Here is a tiny trained network, its code and every weight. The questions are about switching its units off for an input and a class, where a switched-off unit gives its printed mean instead of its output.

import numpy as np


def w(rows, s, z=0):
    codes = np.array(rows[::2]) - 128.0
    scale = np.full(codes.shape[1], s)
    scale[-1] = z or s
    return codes * scale


def norm(h):
    return h / np.sqrt((h * h).mean(-1, keepdims=True) + 1e-5)


def f(y):
    return y / 2 * (1 + np.tanh(0.7978845608 * (y + 0.044715 * y**3)))


def log_softmax(a):
    a = a - a.max(-1, keepdims=True)
    return a - np.log(np.exp(a).sum(-1, keepdims=True))


def net(x, mask):
    res = np.array(x, float).reshape(1, 5) / 4 @ E
    u = 0
    for l in range(3):
        y = f(norm(res) @ A[l][:, :-1].T + A[l][:, -1])
        res = res + np.where(mask[u : u + 11], y, B[l][:, -1]) @ B[l][:, :-1]
        u += 11
    return log_softmax(norm(res)[-1] @ U[:, :-1].T + U[:, -1])


A, B = {}, {}
E = w([
[113,237,240],'x0',
[252,74,230],'x1',
[130,128,128],'x2',
[129,127,127],'x3',
[200,202,92],'x4',
],0.0035)
A[0] = w([
[228,53,119,114],'0.n1',
[231,214,63,253],'0.n2',
[34,118,174,163],'0.n3',
[217,190,87,154],'0.n4',
[63,255,161,53],'0.n5',
[120,151,175,134],'0.n6',
[53,92,111,199],'0.n7',
[39,225,164,87],'0.n8',
[161,138,234,54],'0.n9',
[144,141,74,152],'0.n10',
[89,208,202,204],'0.n11',
],0.0099,0.0035)
B[0] = w([
[127,67,238,216],'0.n1',
[59,160,255,255],'0.n2',
[126,9,116,202],'0.n3',
[75,101,199,187],'0.n4',
[47,87,163,223],'0.n5',
[124,115,97,153],'0.n6',
[164,144,118,214],'0.n7',
[7,16,141,226],'0.n8',
[194,172,82,189],'0.n9',
[91,204,137,163],'0.n10',
[90,134,29,244],'0.n11',
],0.0081,0.0046)
A[1] = w([
[123,41,112,79],'1.n1',
[68,1,125,134],'1.n2',
[241,156,99,156],'1.n3',
[168,135,114,81],'1.n4',
[159,207,183,214],'1.n5',
[87,229,91,86],'1.n6',
[124,69,2,3],'1.n7',
[87,174,33,162],'1.n8',
[58,112,116,149],'1.n9',
[136,106,85,68],'1.n10',
[152,91,141,113],'1.n11',
],0.0085,0.0028)
B[1] = w([
[131,121,118,167],'1.n1',
[110,216,129,253],'1.n2',
[95,89,6,136],'1.n3',
[65,84,105,112],'1.n4',
[198,174,1,164],'1.n5',
[158,156,203,139],'1.n6',
[84,145,49,172],'1.n7',
[226,125,135,169],'1.n8',
[166,165,113,188],'1.n9',
[83,100,190,124],'1.n10',
[41,102,98,138],'1.n11',
],0.005,0.0057)
A[2] = w([
[178,195,135,122],'2.n1',
[142,122,144,136],'2.n2',
[73,209,134,241],'2.n3',
[178,107,130,132],'2.n4',
[78,106,147,108],'2.n5',
[167,52,147,2],'2.n6',
[157,124,154,122],'2.n7',
[118,139,157,138],'2.n8',
[153,138,124,69],'2.n9',
[164,127,126,101],'2.n10',
[128,130,8,194],'2.n11',
],0.017,0.0029)
B[2] = w([
[110,228,143,162],'2.n1',
[127,97,78,135],'2.n2',
[230,190,117,245],'2.n3',
[125,85,68,142],'2.n4',
[154,163,119,199],'2.n5',
[169,132,120,164],'2.n6',
[59,110,83,143],'2.n7',
[176,112,17,157],'2.n8',
[1,127,138,117],'2.n9',
[112,133,118,125],'2.n10',
[204,143,68,254],'2.n11',
],0.0065,0.0069)
U = w([
[190,138,49,157],'0',
[163,234,170,217],'1',
[174,40,162,125],'2',
[134,112,250,130],'3',
[47,84,87,110],'4',
[13,173,184,2],'5',
],0.021,0.0022)

Each question gives the input, the list of numbers given to net, and the class t.
The units are the neurons (one row each of A and B). Each row of codes is followed by its name. A weight is (code - 128) times the scale printed after its matrix; where a second scale follows, it is the last column's (A, B and U).
mask holds one flag per neuron, layer by layer. A switched-off neuron (its flag False) gives its mean, the last column of its row in B, instead of its output. The means were averaged over made-up inputs and are rounded, as every weight is.
A unit's drop is (log p(t) with every unit on - log p(t) with that unit switched off) / (log p(t) with every unit on - log p(t) with every unit switched off).
The circuit of an input: a set's keep is (log p(t) with only the set's units on - log p(t) with every unit switched off) / (log p(t) with every unit on - log p(t) with every unit switched off). Starting from the 12 units with the biggest drops (on a tie, the unit counted first), units are removed one at a time, each time the one whose removal leaves the highest keep (on an exact tie, the one counted first), for as long as the keep stays at least 0.8.
units of the circuit, in order: the units of the circuit, biggest drop first
top k neurons: the k neurons with the biggest drops, biggest first
top k neurons in layer l: the k neurons of layer l with the biggest drops, biggest first
drop when u is switched off: that unit's drop, to one decimal
input [2,0,2,7,-7], class 4: top 3 neurons => [0.n3; 2.n3; 1.n5]
input [1,7,-7,-2,-4], class 0: units of the circuit, in order => [0.n2]
input [5,2,4,6,0], class 0: top 3 neurons in layer 0 => [0.n11; 0.n9; 0.n1]
input [2,-5,-3,-6,5], class 5: top 2 neurons => [0.n8; 0.n5]
input [-4,-3,6,-2,-6], class 0: top 2 neurons => [0.n2; 2.n11]
input [7,4,4,-4,-2], class 0: units of the circuit, in order => [0.n2; 0.n11]
input [3,-8,-5,6,-3], class 4: units of the circuit, in order => [0.n8; 0.n2]
input [-8,0,2,2,5], class 1: top 3 neurons => [0.n3; 0.n10; 0.n8]
input [5,0,-7,-7,-5], class 4: units of the circuit, in order => [0.n8; 0.n3]
input [0,8,7,-5,4], class 3: top 2 neurons in layer 0 => [0.n1; 0.n2]
input [-1,-8,-3,3,-4], class 0: units of the circuit, in order => [0.n2; 2.n11]
input [6,8,3,1,0], class 0: top 3 neurons => [0.n9; 1.n3; 1.n5]
input [0,5,8,6,2], class 3: top 2 neurons => [0.n1; 1.n2]
input [2,0,-1,4,5], class 5: units of the circuit, in order => [0.n4]
input [1,-2,4,6,6], class 5: top 2 neurons in layer 0 => [0.n2; 0.n4]
input [0,-6,7,-4,-8], class 0: top 2 neurons in layer 0 => [0.n2; 0.n1]
input [-4,1,-6,2,-3], class 2: top 2 neurons => [0.n11; 0.n1]
input [0,2,-4,4,-2], class 2: top 3 neurons => [0.n1; 0.n11; 0.n10]
input [6,-8,4,-5,0], class 4: top 2 neurons => [0.n8; 0.n11]
input [-3,-6,-7,4,-5], class 0: top neuron in layer 0 => [0.n2]
input [6,-1,-2,6,2], class 5: top 2 neurons => [0.n8; 0.n5]
input [5,0,-6,-2,2], class 5: top 2 neurons in layer 0 => [0.n8; 0.n5]
input [-1,-7,5,6,1], class 1: top 2 neurons => [0.n11; 1.n5]
input [-1,2,-8,-2,-1], class 2: top 2 neurons => [0.n1; 0.n2]
input [-6,3,-4,4,3], class 3: drop when 0.n1 is switched off => 0.3
input [7,0,-6,-6,5], class 5: drop when 2.n11 is switched off => 0.2
input [6,-5,3,0,0], class 4: drop when 0.n9 is switched off => 0.0
input [-5,4,2,-5,3], class 3: drop when 0.n1 is switched off => 0.1
